Here is a tiny trained network, its code and every weight. The questions are about switching its units off for an input and a target symbol, where a switched-off unit gives its printed mean instead of its output.

import numpy as np


def w(rows, s, z=0):
    codes = np.array(rows[::2]) - 128.0
    scale = np.full(codes.shape[1], s)
    scale[-1] = z or s
    return codes * scale


def f(y):
    return y / 2 * (1 + np.tanh(0.7978845608 * (y + 0.044715 * y**3)))


def softmax(a):
    e = np.exp(a - a.max(-1, keepdims=True))
    return e / e.sum(-1, keepdims=True)


def log_softmax(a):
    a = a - a.max(-1, keepdims=True)
    return a - np.log(np.exp(a).sum(-1, keepdims=True))


def net(x, mask):
    ids = ['ΔΩαγζηθμξτφ'.index(c) for c in x.split()]
    T = len(ids)
    res = E[ids] + P[:T]
    r = res
    for j in range(3):
        rows = slice(2 * j, 2 * j + 2)
        q, k, v = (r @ M[0][rows].T for M in (Q, K, V))
        z = softmax(np.where(np.tri(T) > 0, q @ k.T / 2**0.5, -1e9)) @ v
        o = O[0][rows]
        res = res + np.where(mask[j], z, o[:, -1]) @ o[:, :-1]
    y = f(res @ A[0][:, :-1].T + A[0][:, -1])
    res = res + np.where(mask[3:15], y, B[0][:, -1]) @ B[0][:, :-1]
    return log_softmax(res[-1] @ U[:, :-1].T + U[:, -1])


Q, K, V, O, A, B = {}, {}, {}, {}, {}, {}
E = w([
[144,111,153,216],'Δ',
[110,111,58,132],'Ω',
[221,143,201,178],'α',
[89,135,106,170],'γ',
[65,140,49,72],'ζ',
[81,177,155,165],'η',
[243,51,132,217],'θ',
[149,94,91,165],'μ',
[214,254,59,180],'ξ',
[104,230,109,102],'τ',
[232,116,89,122],'φ',
],0.0063)
P = w([
[127,139,45,255],'0',
[184,153,88,120],'1',
[167,167,114,132],'2',
[169,159,105,133],'3',
[165,169,110,142],'4',
[162,165,110,133],'5',
[168,155,103,121],'6',
[171,157,103,129],'7',
[166,163,110,128],'8',
[167,167,108,126],'9',
[163,171,119,127],'10',
[174,156,95,111],'11',
[178,164,96,96],'12',
[173,152,84,100],'13',
],0.0049)
Q[0] = w([
[89,2,212,62],'H1',
[203,179,35,192],'H1',
[74,134,61,169],'H2',
[101,201,94,75],'H2',
[106,122,131,170],'H3',
[73,36,252,42],'H3',
],0.044)
K[0] = w([
[141,97,165,50],'H1',
[170,206,39,180],'H1',
[72,123,35,134],'H2',
[54,65,150,100],'H2',
[104,117,88,123],'H3',
[150,114,209,2],'H3',
],0.039)
V[0] = w([
[246,117,192,191],'H1',
[73,38,72,202],'H1',
[157,136,171,119],'H2',
[89,51,170,156],'H2',
[24,103,200,232],'H3',
[119,4,64,126],'H3',
],0.021)
O[0] = w([
[6,124,170,71,204],'H1',
[147,62,59,55,254],'H1',
[100,105,104,102,91],'H2',
[119,175,145,74,64],'H2',
[221,122,189,46,218],'H3',
[130,132,2,84,209],'H3',
],0.017,0.0083)
A[0] = w([
[93,62,68,175,92],'N1',
[194,133,122,203,90],'N2',
[85,131,211,117,103],'N3',
[177,137,187,84,178],'N4',
[188,150,129,172,1],'N5',
[137,102,163,134,194],'N6',
[175,112,202,138,78],'N7',
[147,125,160,141,98],'N8',
[176,248,98,143,53],'N9',
[140,145,177,194,95],'N10',
[221,145,115,147,2],'N11',
[95,94,192,83,111],'N12',
],0.013,0.0025)
B[0] = w([
[107,253,159,87,246],'N1',
[150,107,217,24,126],'N2',
[225,167,11,107,209],'N3',
[187,80,192,145,214],'N4',
[78,93,136,59,124],'N5',
[93,139,132,146,151],'N6',
[41,203,92,149,173],'N7',
[83,188,122,102,140],'N8',
[215,190,222,125,134],'N9',
[160,75,244,82,160],'N10',
[115,142,119,249,226],'N11',
[48,58,110,176,222],'N12',
],0.018,0.013)
U = w([
[224,65,116,151,87],'Δ',
[41,169,155,132,15],'Ω',
[95,61,48,147,79],'α',
[163,98,92,4,164],'γ',
[18,90,125,111,75],'ζ',
[134,192,56,207,169],'η',
[52,111,159,205,254],'θ',
[94,101,128,134,126],'μ',
[183,154,180,114,113],'ξ',
[79,106,205,107,131],'τ',
[119,35,146,86,198],'φ',
],0.004,0.0036)

Each question gives the input, a string of symbols that net reads in full, and the target symbol t.
The units are the heads (2 rows each of Q, K, V and O) and the neurons (one row each of A and B). Each row of codes is followed by its name. A weight is (code - 128) times the scale printed after its matrix; where a second scale follows, it is the last column's (O, A, B and U).
mask holds one flag per unit, heads first, then neurons. A switched-off unit (its flag False) gives its mean, the last column of its rows in O or B, instead of its output. The means were averaged over made-up inputs and are rounded, as every weight is.
A unit's drop is (log p(t) with every unit on - log p(t) with that unit switched off) / (log p(t) with every unit on - log p(t) with every unit switched off).
The circuit of an input: a set's keep is (log p(t) with only the set's units on - log p(t) with every unit switched off) / (log p(t) with every unit on - log p(t) with every unit switched off). Starting from the 12 units with the biggest drops (on a tie, the unit counted first), units are removed one at a time, each time the one whose removal leaves the highest keep (on an exact tie, the one counted first), for as long as the keep stays at least 0.8.
circuit, biggest first: the units of the circuit, biggest drop first
most important unit: the unit with the biggest drop
k most important neurons: the k neurons with the biggest drops, biggest first
which heads matter: for each layer, one digit per head in row order, 1 if its drop is at least 0.15 and else 0, layers parted by /
input Ω φ Ω η, target η: which heads matter -> 101
input μ γ μ α Δ μ γ Ω, target γ: circuit, biggest first -> [N11 H1]
input η μ Ω η τ, target θ: which heads matter -> 101
input μ Ω θ Ω θ η Ω ξ, target ξ: circuit, biggest first -> [H1 N9 N11]
input τ η Δ γ μ η Ω μ Ω Ω τ α, target τ: circuit, biggest first -> [H1 H3 N2 N3]
input θ Ω Ω α γ μ Ω Ω μ Δ Ω φ, target ζ: circuit, biggest first -> [H1 N12]
input Ω γ Ω Ω ζ μ, target η: circuit, biggest first -> [H1 N11 N1]
input Ω τ φ, target η: circuit, biggest first -> [H1 N11]
input Δ η γ θ Ω μ Ω α Ω γ, target φ: most important unit -> H3
input φ Ω θ Δ γ θ Ω Ω θ γ Ω Δ γ Ω, target Ω: circuit, biggest first -> [H3 N1 N3]
input φ Ω μ α α γ μ μ, target Ω: 2 most important neurons -> [N1 N3]
input γ Ω τ, target Δ: 2 most important neurons -> [N4 N1]
input α η μ μ γ Ω ζ θ τ μ μ τ, target α: 2 most important neurons -> [N12 N3]
input α μ Ω α η Ω Ω Ω ζ γ φ ζ γ, target α: which heads matter -> 101
input τ τ τ μ Ω Ω φ, target τ: most important unit -> H1
input ζ α τ Ω γ Ω Ω Ω Ω α μ Δ μ Ω, target ξ: 3 most important neurons -> [N2 N11 N9]
input γ Ω θ θ μ γ γ η Δ α, target Δ: circuit, biggest first -> [H3 N4 N1]
input Δ θ ξ, target ξ: 2 most important neurons -> [N9 N4]
input μ Δ Ω φ Ω η γ θ η, target γ: 2 most important neurons -> [N11 N12]
input μ Ω μ μ μ α θ γ Ω Δ Δ γ α, target γ: most important unit -> N11
input η Ω Ω θ, target θ: 2 most important neurons -> [N7 N11]
input θ φ τ Ω η γ Ω α μ, target ζ: 2 most important neurons -> [N12 N3]
input η ζ Ω τ Ω Δ η Δ Ω Ω, target θ: 2 most important neurons -> [N7 N11]
input Ω γ α α Δ γ η τ, target η: 2 most important neurons -> [N11 N4]
